[-2.483, 1.401, 2.590, -0.638, -0.901, 0.705, 1.248, -0.220, 2.049, 0.393, -4.753, 1.794, 0.618, 2.331, -6.549, -0.547, 3.100, 2.264, 1.304, 0.779, -0.596, -1.929, 0.768, -3.879, -0.766, 1.505, -0.687, 1.980, -0.610, -0.681]  (44)
[0.993, 0.636, -0.228, 1.206, -0.232, -1.821, -0.487, -1.172, 0.306, 0.264, 4.422, -1.468, -2.244, -1.912, 2.158, -0.062, -1.795, -2.806, 0.364, 0.774, 0.213, 1.250, 1.710, 1.993, -0.698, 0.365, 3.723, -3.400, -1.296, 1.298]  (44)
[-0.635, -0.012, 0.446, 0.360, 0.460, -0.118, -0.351, 0.401, -0.083, -0.134, -0.155, 0.186, 2.192, -0.545, 0.016, -0.975, 0.672, 5.092, -1.262, 0.836, 0.579, -0.897, 0.313, -1.432, 0.084, -0.348, -2.939, 1.579, 0.778, -0.156]  (44)
[-1.739, 0.704, -0.376, -1.431, -0.833, 5.014, -0.902, 1.626, 1.286, 1.173, 8.127, -0.074, 0.011, 2.274, 1.800, -1.062, 0.092, -2.582, 1.623, 0.692, -0.033, 0.166, -5.499, -3.080, -1.089, 1.082, 0.823, -2.318, -1.489, -1.252]  (44)
[1.109, -1.499, 0.564, -0.881, 0.344, 1.543, -1.556, -2.307, 1.969, -1.928, 1.449, -2.190, 3.130, -1.156, 7.323, -2.998, 0.641, -0.222, -0.247, -0.016, 0.022, 0.436, -1.642, 0.725, -0.693, 0.208, -1.599, -2.030, 3.123, 2.236]  (38)
[0.028, 1.155, -0.039, 1.073, -0.435, -0.813, 0.218, 0.667, -0.256, 1.345, 4.268, -0.211, -1.216, -1.684, -1.158, 0.759, 0.016, 0.103, -0.557, 1.615, -0.291, -0.197, 0.319, -1.328, -0.255, -0.004, 0.543, -2.080, -1.711, -1.744]  (38)
[-0.108, 0.899, -0.386, 0.655, -0.992, -0.372, -1.480, 2.300, -0.773, 2.151, 6.868, 0.820, -1.211, -0.869, -1.133, 0.632, -0.518, 1.039, -1.025, 1.984, -0.526, -0.331, -3.234, -2.962, -0.522, -0.528, -0.699, -3.197, -2.869, -3.563]  (46)
[-0.114, -0.348, 0.446, 0.448, -0.712, -2.947, -0.568, -1.032, 0.431, -0.555, -5.116, 0.393, -1.280, -2.219, -0.805, -0.272, 0.057, 0.262, 0.066, -0.733, 0.302, 1.347, 0.874, 3.130, 0.310, -0.390, 0.303, 0.359, 0.489, 1.274]  (49)
[1.552, -0.642, -0.015, 0.811, 0.721, 0.189, -1.279, -0.161, -1.709, 0.446, 8.595, -2.502, 0.571, -1.646, 4.977, -0.601, -1.366, -0.202, -1.943, 2.505, 0.309, -0.183, -0.481, -0.430, -0.102, -0.115, -0.298, -3.189, -0.407, -0.568]  (42)
[3.229, 0.782, 0.031, 3.038, -1.502, -3.889, -2.549, -3.245, 1.126, 0.285, 1.475, -1.139, -1.974, -3.912, 1.528, 0.060, 0.062, 0.819, -1.269, 0.509, -0.954, 0.671, -1.489, 1.307, -1.970, -0.607, 1.183, -7.511, -1.534, -1.045]  (51)
[1.795, 0.006, -0.107, 2.628, -0.602, -6.067, -0.914, -1.181, -1.184, 0.018, -2.837, 0.087, -0.451, -5.083, 0.365, 0.290, -0.997, 3.121, -2.442, 0.716, 0.169, 1.267, 3.234, 2.940, -0.211, -1.357, -0.449, -0.759, -0.104, -0.035]  (42)
[2.870, -0.644, -0.402, 3.257, -1.377, -4.009, -2.436, -0.820, 0.093, 0.003, -0.574, -0.471, -1.648, -5.666, 1.071, 0.155, 0.561, 3.636, -3.373, 0.240, 0.196, -0.115, -1.433, 0.960, -0.909, -1.709, -3.302, -3.387, -0.682, -1.634]  (46)
[0.049, 0.810, -0.132, 1.136, 0.520, 0.853, -0.701, 0.268, 0.722, 1.430, 8.662, -1.056, -0.322, -1.073, 1.958, -1.476, -0.717, -1.633, -0.930, 1.756, -0.132, -0.649, -0.216, -1.979, -0.399, 0.463, 0.137, -3.403, -1.713, -0.537]  (38)
[-1.083, 0.514, 0.025, -1.194, -0.617, 4.721, -0.179, 1.327, 0.809, 1.583, 8.012, -0.490, -0.356, 2.470, 1.567, -0.898, 0.306, -2.343, 1.155, 0.599, -0.487, -1.199, -4.382, -3.444, -0.406, 2.100, 0.433, -2.192, -1.948, -0.985]  (49)
[-2.172, 1.008, 0.389, -0.974, -2.243, -0.223, -0.194, 1.629, 0.661, 0.334, -4.612, 3.550, -0.494, 0.816, -6.805, 0.459, 2.624, 2.706, 3.053, -0.337, -0.803, -0.659, -3.763, -3.249, -1.302, -0.322, -1.929, 0.035, -1.590, -3.117]  (38)

[1.288, -0.223, -1.037, 3.158, 1.546, 1.620, 3.663, 4.485, 0.838, -0.683, 3.337, -1.374, 8.900, -2.871, -0.535, -0.998, -2.696, 7.381, -0.514, -1.023, -2.333, 7.017, -1.774, 2.721, 2.566, 0.047, 4.417, -6.782, -2.665, 2.306]  <37>
[-0.319, -0.624, -1.717, -1.250, 3.361, -0.600, 2.042, -1.545, -1.852, 1.451, -0.805, 2.318, 3.398, 3.104, -3.932, 0.901, -2.754, 3.061, -0.108, -0.562, -0.055, 4.272, -1.877, 2.040, -2.245, -1.690, 0.600, 1.692, 3.444, -2.879]  <40>
[-0.548, -2.511, -0.319, 0.727, -0.840, -0.585, -0.147, -3.455, 2.394, -2.332, 0.288, 0.493, -2.483, 1.258, -2.456, -1.794, -0.655, -3.575, 0.142, -0.695, 0.983, -0.213, 2.168, 0.508, 2.187, -1.034, 1.175, 3.606, 2.100, -1.973]  <31>
[0.443, 0.459, 0.083, 1.366, -0.406, 0.035, -1.740, -1.833, -0.345, 1.465, 1.998, -0.217, -0.686, 1.938, 5.677, -1.128, -0.481, -0.079, -0.331, 0.032, 0.710, -3.769, 0.887, 0.054, 3.940, 0.614, -0.137, -1.013, 3.188, 0.033]  <37>
[2.384, -0.550, 1.214, -0.888, 3.102, -0.233, 1.378, 3.521, 4.969, 5.091, -2.618, 0.148, 0.854, 1.058, 8.159, 0.096, 0.331, 7.676, 0.707, -1.568, -1.691, 5.792, 4.787, 0.052, 6.215, -1.859, 1.906, -9.341, -1.502, 2.174]  <40>
[0.872, -0.424, -1.173, 1.311, 0.508, -0.533, 0.415, -0.385, 2.307, -0.331, 2.414, -0.537, 1.486, 1.103, 0.119, -0.144, -1.095, 3.449, -0.336, -1.841, -1.387, 0.853, 0.490, 0.325, 5.036, -0.784, 0.556, -4.796, 1.238, 2.175]  <43>
[-1.018, -2.653, 2.346, -3.592, -1.800, 1.785, -2.744, -1.180, -0.168, 0.271, 3.350, 0.351, -3.726, 1.106, 1.873, 0.356, 4.690, 2.522, -0.609, -0.591, 3.339, 0.082, 1.722, -1.078, 3.607, -0.112, 0.257, 2.245, 0.684, -0.850]  <28>
